Below is a small trained network, with its code and all its weights. Each question gives an input and a class and asks what happens when units are switched off, that is, made to give their printed mean instead of their output.

import numpy as np


def w(rows, s, z=0):
    codes = np.array(rows[::2]) - 128.0
    scale = np.full(codes.shape[1], s)
    scale[-1] = z or s
    return codes * scale


def f(y):
    return np.maximum(y, 0)


def log_softmax(a):
    a = a - a.max(-1, keepdims=True)
    return a - np.log(np.exp(a).sum(-1, keepdims=True))


def net(x, mask):
    res = np.array(x, float).reshape(1, 5) / 4 @ E
    y = f(res @ A[0][:, :-1].T + A[0][:, -1])
    res = res + np.where(mask, y, B[0][:, -1]) @ B[0][:, :-1]
    return log_softmax(res[-1] @ U[:, :-1].T + U[:, -1])


A, B = {}, {}
E = w([
[73,85,99,234],'x0',
[67,229,223,146],'x1',
[54,192,2,72],'x2',
[128,130,128,125],'x3',
[47,17,184,69],'x4',
],0.0094)
A[0] = w([
[200,91,221,178,119],'n1',
[164,118,130,106,92],'n2',
[136,100,151,162,97],'n3',
[191,126,188,50,113],'n4',
[191,39,27,145,96],'n5',
[158,124,181,132,87],'n6',
[83,180,160,139,64],'n7',
[86,61,132,105,88],'n8',
[167,92,87,101,66],'n9',
[133,157,127,33,107],'n10',
[155,153,107,153,247],'n11',
[150,205,67,130,119],'n12',
[40,175,73,108,58],'n13',
[163,114,167,171,74],'n14',
[9,111,219,91,102],'n15',
[178,98,190,191,79],'n16',
[57,137,59,149,93],'n17',
[185,120,80,160,72],'n18',
[183,164,138,135,143],'n19',
[229,146,130,193,132],'n20',
[141,215,119,237,123],'n21',
[141,70,178,210,93],'n22',
[87,216,162,137,69],'n23',
[152,127,161,154,163],'n24',
[28,224,212,169,87],'n25',
[197,180,139,75,135],'n26',
[91,104,114,255,108],'n27',
[89,100,144,108,228],'n28',
[162,88,95,111,67],'n29',
],0.013,0.011)
B[0] = w([
[115,161,95,84,248],'n1',
[134,146,135,137,145],'n2',
[126,131,78,125,158],'n3',
[124,132,86,200,202],'n4',
[194,156,182,114,245],'n5',
[132,165,120,123,163],'n6',
[188,164,154,101,159],'n7',
[166,103,87,97,175],'n8',
[158,145,150,118,159],'n9',
[116,139,86,184,183],'n10',
[79,92,155,117,253],'n11',
[130,97,103,106,217],'n12',
[114,184,84,97,194],'n13',
[101,163,111,79,168],'n14',
[161,84,101,112,214],'n15',
[127,167,102,113,203],'n16',
[114,162,83,137,193],'n17',
[142,125,129,102,174],'n18',
[117,106,114,128,195],'n19',
[132,100,105,107,239],'n20',
[151,62,110,102,241],'n21',
[115,147,109,130,207],'n22',
[154,136,137,121,183],'n23',
[106,136,109,123,190],'n24',
[193,134,166,118,226],'n25',
[116,102,128,203,213],'n26',
[123,125,131,247,218],'n27',
[118,81,124,145,219],'n28',
[158,160,168,105,155],'n29',
],0.015,0.012)
U = w([
[77,201,75,101,88],'0',
[172,169,185,131,119],'1',
[84,116,129,137,251],'2',
[108,62,98,113,39],'3',
[95,150,118,208,143],'4',
[32,96,182,128,168],'5',
[63,222,248,147,97],'6',
[46,157,212,127,101],'7',
],0.013,0.019)

Each question gives the input, the list of numbers given to net, and the class t.
The units are the neurons (one row each of A and B). Each row of codes is followed by its name. A weight is (code - 128) times the scale printed after its matrix; where a second scale follows, it is the last column's (A, B and U).
mask holds one flag per neuron, in row order. A switched-off neuron (its flag False) gives its mean, the last column of its row in B, instead of its output. The means were averaged over made-up inputs and are rounded, as every weight is.
A unit's drop is (log p(t) with every unit on - log p(t) with that unit switched off) / (log p(t) with every unit on - log p(t) with every unit switched off).
The circuit of an input: a set's keep is (log p(t) with only the set's units on - log p(t) with every unit switched off) / (log p(t) with every unit on - log p(t) with every unit switched off). Starting from the 12 units with the biggest drops (on a tie, the unit counted first), units are removed one at a time, each time the one whose removal leaves the highest keep (on an exact tie, the one counted first), for as long as the keep stays at least 0.8.
circuit, biggest first: the units of the circuit, biggest drop first
most important unit: the unit with the biggest drop
k most important neurons: the k neurons with the biggest drops, biggest first
drop of u: that unit's drop, to one decimal
input [-8,-7,-4,4,7], class 4: 4 most important neurons : n4, n10, n25, n21
input [6,7,5,-4,8], class 3: 4 most important neurons : n15, n5, n28, n8
input [-8,-4,2,-3,-7], class 4: most important unit : n26
input [-4,3,-5,-4,-7], class 3: circuit, biggest first : n21, n20
input [-7,6,-2,3,-7], class 3: circuit, biggest first : n21, n12
input [-7,-3,-1,3,-2], class 4: 2 most important neurons : n4, n26
input [8,-6,1,-1,0], class 4: 2 most important neurons : n27, n25
input [6,-6,-8,2,-3], class 0: circuit, biggest first : n1, n16
input [-8,-7,5,7,4], class 4: 2 most important neurons : n10, n4
input [-2,6,4,0,-5], class 1: 2 most important neurons : n25, n7
input [4,-4,7,-2,1], class 0: 2 most important neurons : n13, n17
input [0,6,5,3,-7], class 3: 3 most important neurons : n21, n12, n5
input [8,4,-6,6,-8], class 3: 2 most important neurons : n21, n20
input [1,-3,8,-5,5], class 0: most important unit : n13
input [4,-3,4,4,-6], class 3: 2 most important neurons : n21, n12
input [5,7,3,6,-6], class 1: 3 most important neurons : n25, n7, n23
input [5,2,-2,0,3], class 4: 2 most important neurons : n27, n21
input [-3,4,1,0,-5], class 3: drop of n27 : 0.1
input [-5,-6,1,4,-4], class 1: drop of n26 : -0.1
input [-7,5,-3,4,-8], class 3: drop of n20 : 0.2
input [0,7,-8,8,-5], class 0: circuit, biggest first : n1
